Below are the code and all the weights of a small trained network. Each question names an input and a class and asks about switching units off, where a switched-off unit gives its printed mean instead of its output.

import numpy as np


def w(rows, s, z=0):
    codes = np.array(rows[::2]) - 128.0
    scale = np.full(codes.shape[1], s)
    scale[-1] = z or s
    return codes * scale


def f(y):
    return y / 2 * (1 + np.tanh(0.7978845608 * (y + 0.044715 * y**3)))


def log_softmax(a):
    a = a - a.max(-1, keepdims=True)
    return a - np.log(np.exp(a).sum(-1, keepdims=True))


def net(x, mask):
    res = np.array(x, float).reshape(1, 2) / 4 @ E
    y = f(res @ A[0][:, :-1].T + A[0][:, -1])
    res = res + np.where(mask, y, B[0][:, -1]) @ B[0][:, :-1]
    return log_softmax(res[-1] @ U[:, :-1].T + U[:, -1])


A, B = {}, {}
E = w([
[37,167,182,154,175,52,21,157,22,18,110,200],'x0',
[69,5,209,99,115,104,147,92,51,78,77,102],'x1',
],0.012)
A[0] = w([
[150,84,101,139,84,180,153,135,153,143,124,104,46],'neuron 1',
[131,125,127,130,149,109,116,103,167,139,107,67,208],'neuron 2',
[67,28,213,42,50,128,166,57,99,122,20,114,253],'neuron 3',
[79,45,142,102,155,180,75,111,111,101,73,105,187],'neuron 4',
[106,116,125,74,179,135,106,148,114,175,145,96,230],'neuron 5',
[65,142,204,141,139,46,34,159,83,71,65,222,250],'neuron 6',
[188,101,140,61,97,148,169,103,108,183,139,121,76],'neuron 7',
[119,214,110,137,104,99,98,123,181,169,146,179,82],'neuron 8',
[131,198,61,192,124,189,143,255,190,147,141,180,128],'neuron 9',
[98,119,58,69,153,170,174,110,146,177,130,90,191],'neuron 10',
],0.0081,0.0028)
B[0] = w([
[90,142,224,96,69,167,52,32,107,139,89,94,164],'neuron 1',
[249,109,149,84,95,141,79,180,106,96,132,119,142],'neuron 2',
[41,194,92,108,99,105,225,172,254,133,91,127,205],'neuron 3',
[135,224,151,152,173,119,123,182,121,92,45,118,167],'neuron 4',
[185,180,24,28,111,192,105,188,221,127,108,157,136],'neuron 5',
[126,196,138,38,84,225,71,89,166,127,131,118,254],'neuron 6',
[119,129,91,114,149,206,120,27,32,65,204,109,168],'neuron 7',
[34,50,193,120,113,116,149,190,108,153,65,44,172],'neuron 8',
[18,100,123,106,103,151,203,200,175,47,109,40,200],'neuron 9',
[182,204,101,90,174,159,122,117,62,148,110,131,176],'neuron 10',
],0.0072,0.022)
U = w([
[51,118,114,132,111,111,225,184,190,117,68,72,121],'0',
[138,147,164,57,77,209,72,12,81,143,136,94,112],'1',
[209,141,73,50,73,146,148,222,195,136,106,142,184],'2',
[211,69,106,217,155,2,96,106,22,149,126,253,2],'3',
[172,64,87,188,193,34,80,121,67,123,142,167,2],'4',
],0.006,0.0028)

Each question gives the input, the list of numbers given to net, and the class t.
The units are the neurons (one row each of A and B). Each row of codes is followed by its name. A weight is (code - 128) times the scale printed after its matrix; where a second scale follows, it is the last column's (A, B and U).
mask holds one flag per neuron, in row order. A switched-off neuron (its flag False) gives its mean, the last column of its row in B, instead of its output. The means were averaged over made-up inputs and are rounded, as every weight is.
A unit's drop is (log p(t) with every unit on - log p(t) with that unit switched off) / (log p(t) with every unit on - log p(t) with every unit switched off).
The circuit of an input: a set's keep is (log p(t) with only the set's units on - log p(t) with every unit switched off) / (log p(t) with every unit on - log p(t) with every unit switched off). Starting from all 10 units, units are removed one at a time, each time the one whose removal leaves the highest keep (on an exact tie, the one counted first), for as long as the keep stays at least 0.8.
circuit, biggest first: the units of the circuit, biggest drop first
most important unit: the unit with the biggest drop
k most important neurons: the k neurons with the biggest drops, biggest first
drop when u is switched off: that unit's drop, to one decimal
input [1,-4], class 0: most important unit : neuron 6
input [0,1], class 2: 3 most important neurons : [neuron 9; neuron 8; neuron 1]
input [-5,2], class 1: 3 most important neurons : [neuron 7; neuron 1; neuron 9]
input [5,-7], class 0: 2 most important neurons : [neuron 9; neuron 8]
input [-6,4], class 1: 2 most important neurons : [neuron 7; neuron 1]
input [-7,-4], class 1: 3 most important neurons : [neuron 1; neuron 7; neuron 3]
input [-7,3], class 1: 2 most important neurons : [neuron 7; neuron 1]
input [-5,-3], class 1: 3 most important neurons : [neuron 3; neuron 1; neuron 7]
input [-7,-7], class 0: 3 most important neurons : [neuron 9; neuron 6; neuron 8]
input [-5,-6], class 0: 3 most important neurons : [neuron 9; neuron 6; neuron 8]
input [0,-4], class 0: 2 most important neurons : [neuron 6; neuron 9]
input [3,2], class 2: drop when neuron 1 is switched off : 0.6
input [-2,-8], class 0: drop when neuron 9 is switched off : 0.2
input [-2,-4], class 0: circuit, biggest first : [neuron 6]
input [1,2], class 2: drop when neuron 1 is switched off : 0.2
